In the rows, 128 means zero.
Each row is followed by its class. Each block has new classes.
[ 91 187  94 154 133 202 154 166 102 108  46 119 161 119 154 137 125 181
 113 138 154 120 136  93 117 106 131 182  13 163 208 101  58 199 138  55
 142 171 180 172  22 126  62 126 136  93 126 151 131  60 155 139 144 252
 183 112 175 149 170  99  77 116 155 129 110 133 162  91 166  53 109 140
 176 115  62 144  87 161  77 129 142 201 205 131  80 138  85 105  70 122
  89 122 124 119 125  55 143 104 121   4  97 120 103 126 132 124 128  72
 120 112 108 132 148 164 107 150  90 102 187 151 148 141  89  60 145 124
 150  96 175  83 131  67 186 147  50  94 128  87 101 140 152  10 128 218
 142 144  62 133 149 133 228  57 251 148 132 153 114  57  89 128 203  80
 148 222 115  99] : H
[148  75 124 129 143 169 106 116 124  49 113 139 121 120 145 123 142 170
 143 143 122  89 113 122 145 110 141  97 131 104 106 144 151 139 116 153
 138 137 143 116  84 146 109 138 154 145 109 122 199 134 136 163 127  60
 158 148 141 145 164 101  99 139 132 134 124 122 141 198 170 138  92 103
 123 129 102 172 176 133 105 137 111 128 191  85 144 136 133 120 111 133
 114 130 119 115 129 215 134 149 156 114 139 130 133 130 154 126 140 121
 124 118 122 112 113 117 124 154 135 113 132 133 156 140 115 140 143 117
 144 159 149 155 141 144 148 119 153 114 135 164 120 132 126 159 124 134
 129 148 179 120 137 124  90 130 150 136 133  83  69 129 145 134 156 160
 140  92 128 115] : H
[107 147 111 124 146 148 147 125 133 129 111 121 130 115 141 113 125 143
 121 179 148 104 140 106 127 121 135 129  86 148 145 110 106 173 141  83
 128 162 148 152 126 133 115 126 143 127 133 134 148  93 144  78 142 165
 156 127 137 137 131 135 124 100 128 123 107 126 145  98 153 122 102 135
 135 115 114 117 130 159 122 112 124 139 183 120 132 118 123 141 101 118
 100 125 143 132 114 102 122  98 149  64 108 131  96 129 125 133 110 112
 118 122  82 121 130 124 130 131  97 118 143 124 163 159 101 104 130 113
 141 112 122 106 119 107 153 135  61  94 140 113 116 133 146 102 138 112
 140 113 120 120 148 131 165 100 190 137 120 129 121 103 120 122 184 133
 132 135 115 123] : J
[129 127 146 119 129 128 123 117 139 119 148 120 128 136 120 144 132 111
 121 101 123 144 127 135 147 150 128 139 148  90  96 125 134 106 113 156
 135 112 121 111 101 126 130 131 117 119 119 126 113 136 132 127 114  99
 117 146 118 125 102 124 124 161 118 122 135 129 108 148 111 165 107 124
 133 141 131 137 130 111 114 146 111 125 137 139 117 121 137 110 135 123
 135 126 138 122 146 143 134 145 114 160 152 128 155 138 145 118 136 139
 113 136 125 136 136 137 142 138 138 131 105 124 103 133 136 146 122 139
 132 144 118 141 131 131 122 117 183 143  98 133 125 122 128 163 116 104
 115 120 140 124 116 141 110 151  78 115 132 121 150 162 118 129  83 139
 126 124 125 130] : G
[145  98 119 127 138  96 118 108 123 132 109 125 111 115 128 105 157 130
 133 150 122  84 130 120 139 125 139 117 169 116 120 128 169 142 121 152
 121 132 137  95 143 121 133 154 131 149 127 116 120 137 160 156 120  21
 125 142 103 116 127 164 124 140 117 121 117 122 134 132 150 160 103 108
 117 121 141 111 142 127 148 112 116 110 142 121 150 127 139 116 122 123
 105 132 131 124 115 147 128 125 125 157 146 134 130 131 110 137 126 141
 136 120 125 143 107 127 137 134 133 133 101 111 124 152  75 131 110 119
 136 157 109 131 132 136 109 120 135 127 130 150 122 116 116 155 127 113
 121  95 123 117 141 114  77 135 139 118 121 119 129 150 155 122 139 169
 119 103 132 135] : J
[135 128 144 117 130  85 138 115 144 132 183 119  93 126 114 124  99  71
 159  98 131 147 127 163 143 118 134 115 162 105 106 129 135 115 141 146
 144  80 103 116 183 122 180 130 128 134 131 133 129 143 133 114 107 107
 100 124 122 155  88 155 132 126 114 124 130 136 108 160  98 210 117 127
 101 120 125  99 160  99 107 137 133 102 120 126 141 126 147 152 139 126
 156 132 128 165 125 134 129 165 138 179 142 125 165 132 137 143 127 167
 121 140 122 140 107 120 164 122 146 189 142 143 101 132 176 171 105 125
 123 116 107 153 128 162 106 120 134 115 120 111 119 123 106 192 125  92
 131 124 173 127  97 130  85 145  55 127 110 139 126 158 160 137 101 110
 120 113 143 148] : E
[138 110 139 130 141 106 115 110 138 123 143 120 108 117 107 125 131 107
 133 128 116 107 141 131 158 124 134 113 151  82  99 116 155 109 117 165
 137 114 134 103 153 126 160 148 138 137 123 117 132 139 142 126 117  50
 113 144 107 123 118 137 125 131 108 131 133 122 118 157 118 222  85 108
 114 124 124 121 156  96 104 123 116 108 201 132 139 127 135  98 106 127
 120 136 151 127 123 170 140 154 142 175 147 127 170 132 141 129 131 165
 140 131 116 152 111 116 150 112 124 150  92 119 113 160 129 157  96 119
 128 141 101 141 132 150 130 127 177 131 129 140 117 125 121 182 121  69
 119 114 140 121 122  95  78 170  87 130 123 124 132 182 164 133  78 178
 114  90 134 143] : G
[155  79 147 151 144 209  99 115 106  91 111 123 133 119 143 117 137  87
 153 120 128 101 159 173 169 121 140  92 161  69  84 123 147 115 105 138
 145 108 113 127 122 144 151 131 146 134 118 106 162 139 121 179  94  75
 134 163 103 137 110 116  96 149 133 133 106 110 122 173 165 132 120 118
 128 119 114 156 204 144 126 147 107 109 140  98 170 135 124 142 140 135
 100 136 154 157 125 216 127 133 174 192 135 118 150 119 116 150 148 152
 121 108 109 136 125 123 169 143 123 147 118 149 110 166 161 147 119 115
 129 168 138 169 123 167  97 117 133 113 135 184 136 120 114 233 141  75
 118 104 217 125 112 103  56 169  95 112 132 110 129 157 146 133 164 221
 146  13 146  92] : H
[132 160 133 127 132 130 117  98 138 137 151 129 107 136 118 131 136 164
 116 127 115 142 123 131 126 132 135  97 144 127  81 108 132 106 114 141
 135 134 121 129 103 135 138 129 128 127 124 101 150 134 118 116 131 101
 125 148 110 110 121 141 117 146 125 128 113 132  91 142 107 158 106 119
 128 132 141 139 152 114 125 124 112 106 159 117 132 125 136 134 134 119
 143 129 131 105 138 165 134 161 131 166 149 123 140 135 118 128 118 173
 109 130 127 129 130 116 127 122 138 114  96 103 154 128 121 134 133 129
 130 147 127 130 128 140  99 128 128 138 128 136 140 129 131 197 120  67
 134 149 175 124 134 117 108 133 106 124 133  92 147 123 133 128  97 117
 125  87 134 134] : G
[170  71 123 100 141  68 100 105 101 161 143 140 111 136  73 101 119 128
 134 186 113 131 121 151 121 128 131  74 179 108  86 149 161 110 133 165
 100 128 113 136 230 130 183 110 115 149 140 125 163 167 100 109 141  60
  91 108 119 103 100 119 173 111 114 120 173 124 133 134 133 116 152 120
  99 136 166 156 136 121 201 138 131  76  72 112 155 137 118 144 163 127
 148 133 112 125 113 183 101 133 127 165 128 126  78 140 110 120 145 187
 118 119 159 112 107  95 122  98 116 140 110 142 150 111 153 164 113 117
 108 138 112 149 142 161 113 121 115 136 147 164 165 137 123 147 140 120
 115 124 156 127 131 127  63 170  91 150 131 126 113 168 128 131 110 137
 107  20 123 121] : L
[134 155 124 132 134 165 129 113 137 122 124 126 111 143 122 125 144 164
  85 108 112 144 128 121 145 142 137 113 126 127 101 110 122 133 126 133
 124 136 123 124  59 136 121 138 136 120 113 110 128 106 133 126 130  94
 149 147 118 104 145 139  91 160 132 130  97 117 117 115 121 151  90 121
 133 120 143 107 138 123 127 118 121 116 178 130 128 118 149 107 118 118
 118 122 140  97 133 139 150 143 108 147 139 128 142 125 128 146 119 119
 128 127 105 136 153 132 126 119 139 105 102 126 127 146 118 125 145 121
 128 142 147 107 132 125  98 125 135 138 128 128 132 129 126 162 115  70
 138 141 141 126 141 116 133 125 121 119 132 121 173 121 137 127 113 123
 133  98 125 133] : G
[144 145 134 117 124 153 120 106 134 138 137 131 103 132 123 122 138 150
 118 121 114 135 138 135 145 142 132 102 154 124  79 121 125 120 120 139
 110 141 114 119  91 134 142 139 126 134 116 119 142 117 127 130 134  91
 126 135 118 105 118 140 118 147 129 123 108 119 123 135 122 158 107 121
 119 118 154 118 136 124 136 125 116 111 154 120 137 127 146 135 124 134
 132 129 136 109 130 163 132 138 127 162 145 136 132 125 135 147 140 136
 121 134 104 126 132 131 136 113 127 113 104 125 130 133 133 138 136 120
 135 144 139 132 130 144 105 126 143 138 131 149 138 138 126 171 129  69
 126 135 142 126 132 122 111 140  99 128 140 109 166 141 136 130 110 133
 114  71 131 130] : G
[148 122 140 124 131 147 103  95 123 138 147 128 100 132 123 126 149 138
 118 107 105 145 134 143 173 127 144  98 165  90  66 112 162 111  72 178
 116 121 120  97  80 140 157 146 127 152 118 103 120 124 122 135  92  28
 139 157  92  91  98 156  83 167 107 120 101 114 111 142 115 194  87 114
 122 122 165 132 158 121 140 134 113  85 177 118 156 108 150 122 129 104
 126 128 147 115 131 208 145 148 116 215 141 128 140 120 118 147 122 155
 119 133 106 141 127  92 150 105 137 125  82 118  98 155 133 168 122 115
 128 169 174 127 174 144  86 120 170 146 141 178 134 119 117 218 125  43
 129 120 169 126 128 110  59 154  69 118 129 112 180 172 173 130  72 161
 118  32 133 123] : G
[179  14 146 141 132 119  80 101  81 115 122 136 131 144 126 115 143 151
 133 128  98 132 103 140 139 113 124  94 211 101 104 165 196 107 108 181
 113 112 124 106 142 140 157 131 120 161 135 120 158 164 102 174 117  18
 105 138 125  81 119 130 103 148 111 128 162 130 123 174 150  65 155 115
 106 146 138 190 155 107 181 151 113  86  83 106 177 125 112 111 177 167
 134 128 107 112 136 215  94 156 113 224 154 114 109 114  98 132 157 180
 127 122 193 123 105 112 130 111 145 125 111 136 139  96 139 162 123 125
 122 170 148 172 144 174  88 113 162 138 141 203 157 145 122 224 131 160
  90 135 205 121 126 111  19 154  82 128 148  85 108 149 155 125 114 153
 126   7 132 130] : R
[139 129 140 129 132 125 115 113 124 123 125 140  60 133 119 112 167 146
 123 136 115 108 132 115 136 133 142 110 155 125 107 124 162 140 121 152
 117 136 135 100  96 125 135 136 131 143 123 112 128 134 148 129 120  51
 140 140 114  93 120 157 109 146 113 126 114 127 127 128 132 158 100 115
 118 130 148 126 129 119 143 102 101 108 177 136 146 112 144 115 126 116
 113 132 148 107 119 155 126 132 115 153 141 124 126 117 118 128 130 159
 135 125  83 138 131 113 123 129 132 136 103 113 138 148  91 127 120 125
 137 155 125 126 128 104 127 122 140 143 118 145 128 130 127 163 134  98
 126 114 124 123 141 111  92 130 125 114 113 108 148 151 145 123  95 151
 123  99 133 139] : J
[140 125 134 126 118 140 130 112 136 120 144 126 113 142 130 129 144 151
 127 111 112 130 113 134 143 144 123 108 164 128  96 130 141 120 113 143
 127 118 126 121 100 124 140 120 131 133 117 115 145 145 114 139 129  89
 131 143 126 125 129 144 117 150 119 134 118 131 118 152 111 136 121 126
 113 132 149 134 148 112 134 142 118  95 130 120 127 122 143 120 132 141
 143 122 122 103 127 161 134 156 114 186 145 125 141 128 126 139 134 133
 119 133 135 127 132 136 139 103 143 123 106 117 139 130 127 144 148 133
 135 145 142 149 128 142 116 124 150 141 146 150 139 129 115 204 112 103
 127 146 189 120 129 124  94 125  92 125 140  86 134 123 142 145 101 118
 123  83 134 136] : G
[152 126 139 116 131 121 113 109 136 125 148 134 108 132 124 114 126 148
 124 122 114 141 104 128 145 137 128  94 165 123  96 121 139  95 110 146
 118 121 116 107 110 128 152 124 125 144 122 111 148 157 117 116 132  63
 122 152 108 100 118 148 129 147 117 129 117 128 113 135 107 160 107 115
 117 130 158 132 155 109 137 132 108  90 142 123 141  94 148 121 140 132
 141 126 127 106 130 184 132 158 124 203 162 121 141 134 125 133 143 145
 129 130 135 125 128 117 129 111 149 120  86 108 143 136 122 148 132 115
 130 159 120 137 130 150 101 115 161 155 132 146 148 133 110 198 124  70
 128 155 171 124 139 119  86 130  63 132 145  81 154 161 155 127  69 125
 122  72 142 140] : G
[130 113 121 153 127 175 113 141 127 103  97 123 135 130 161 135 144 137
 126 118 128 128 123 120 136 121 129 150 125 140 154 152 130 136 124 118
 126 128 144 128  69 128 111 135 138 130 121 131 117 124 128 173 114 139
 152 127 139 119 151 114  99 138 135 128 132 126 130 129 156  43 150 140
 135 123 104 151 109 144 134 141 130 145 122 134 128 134 110 114 141 143
 108 127 121 125 128 123 125 114 114 121 122 120 121 119 110 143 136 124
 137 117 151 128 133 148 125 142 124 113 141 137 138 109 110  93 140 128
 139 136 162 135 134 115 119 128 101 126 124 145 121 123 146 146 129 192
 133 129 137 137 134 134 114 100 152 122 131 112 118  92 120 128 146 117
 146 135 119 129] : H
[161 147 137 114 133 170 126 114 132 126 143 123 108 189 130 125 140 159
 110 109 117 140 133 136 145 133 129  89 132 121  93 117 115 126 123 134
 128 131 123 121  56 143 135 130 129 120 123 112 138 116 110 128 126 101
 144 143 121  92 116 136  93 148 130 132 105 121 115 126 121 165 101 130
 130 122 135 128 161 114 127 142 114  94 167 119 137 129 141 119 130 123
 130 127 124 118 137 157 145 142 118 171 141 123 122 125 120 147 130 127
 132 116 104 142 137 129 135 114 128 107 112 126 130 131 121 133 139 117
 132 148 148 132 129 146 103 127 129 138 130 149 138 130 138 196 124  77
 132 137 168 129 136 110  98 133 116 123 142  97 169 139 142 116 113 126
 132  61 141 112] : G
[138  89 139 135 115 116 100 117 131 108 145 131 127 136 121 130 144 131
 122  97 116 130 104 125 129 130 154 135 188 134 117 143 156  87 104 159
 131 104 124  89 116 121 133 131 121 146 105 129 129 153 111 159 103  77
 115 145 123 121 154 134 134 150 130 121 122 147 113 172 115 108 151 134
  94 138 140 155 145 108 127 139 119 118  76 133 127 131 141 116 173 156
 152 124 109 117 145 156 129 162 111 181 144 132 164 134 124 124 137 143
 149 132 174 122 137 135 124 139 149 132 112  99 142  93 117 138 145 133
 118 151 137 165 124 147 107 114 168 157 135 153 143 131 125 186 120 156
 115 162 166 124 120 141  97 117  79 123 139  89 106 128 145 135  96 109
 127 138 136 135] : L
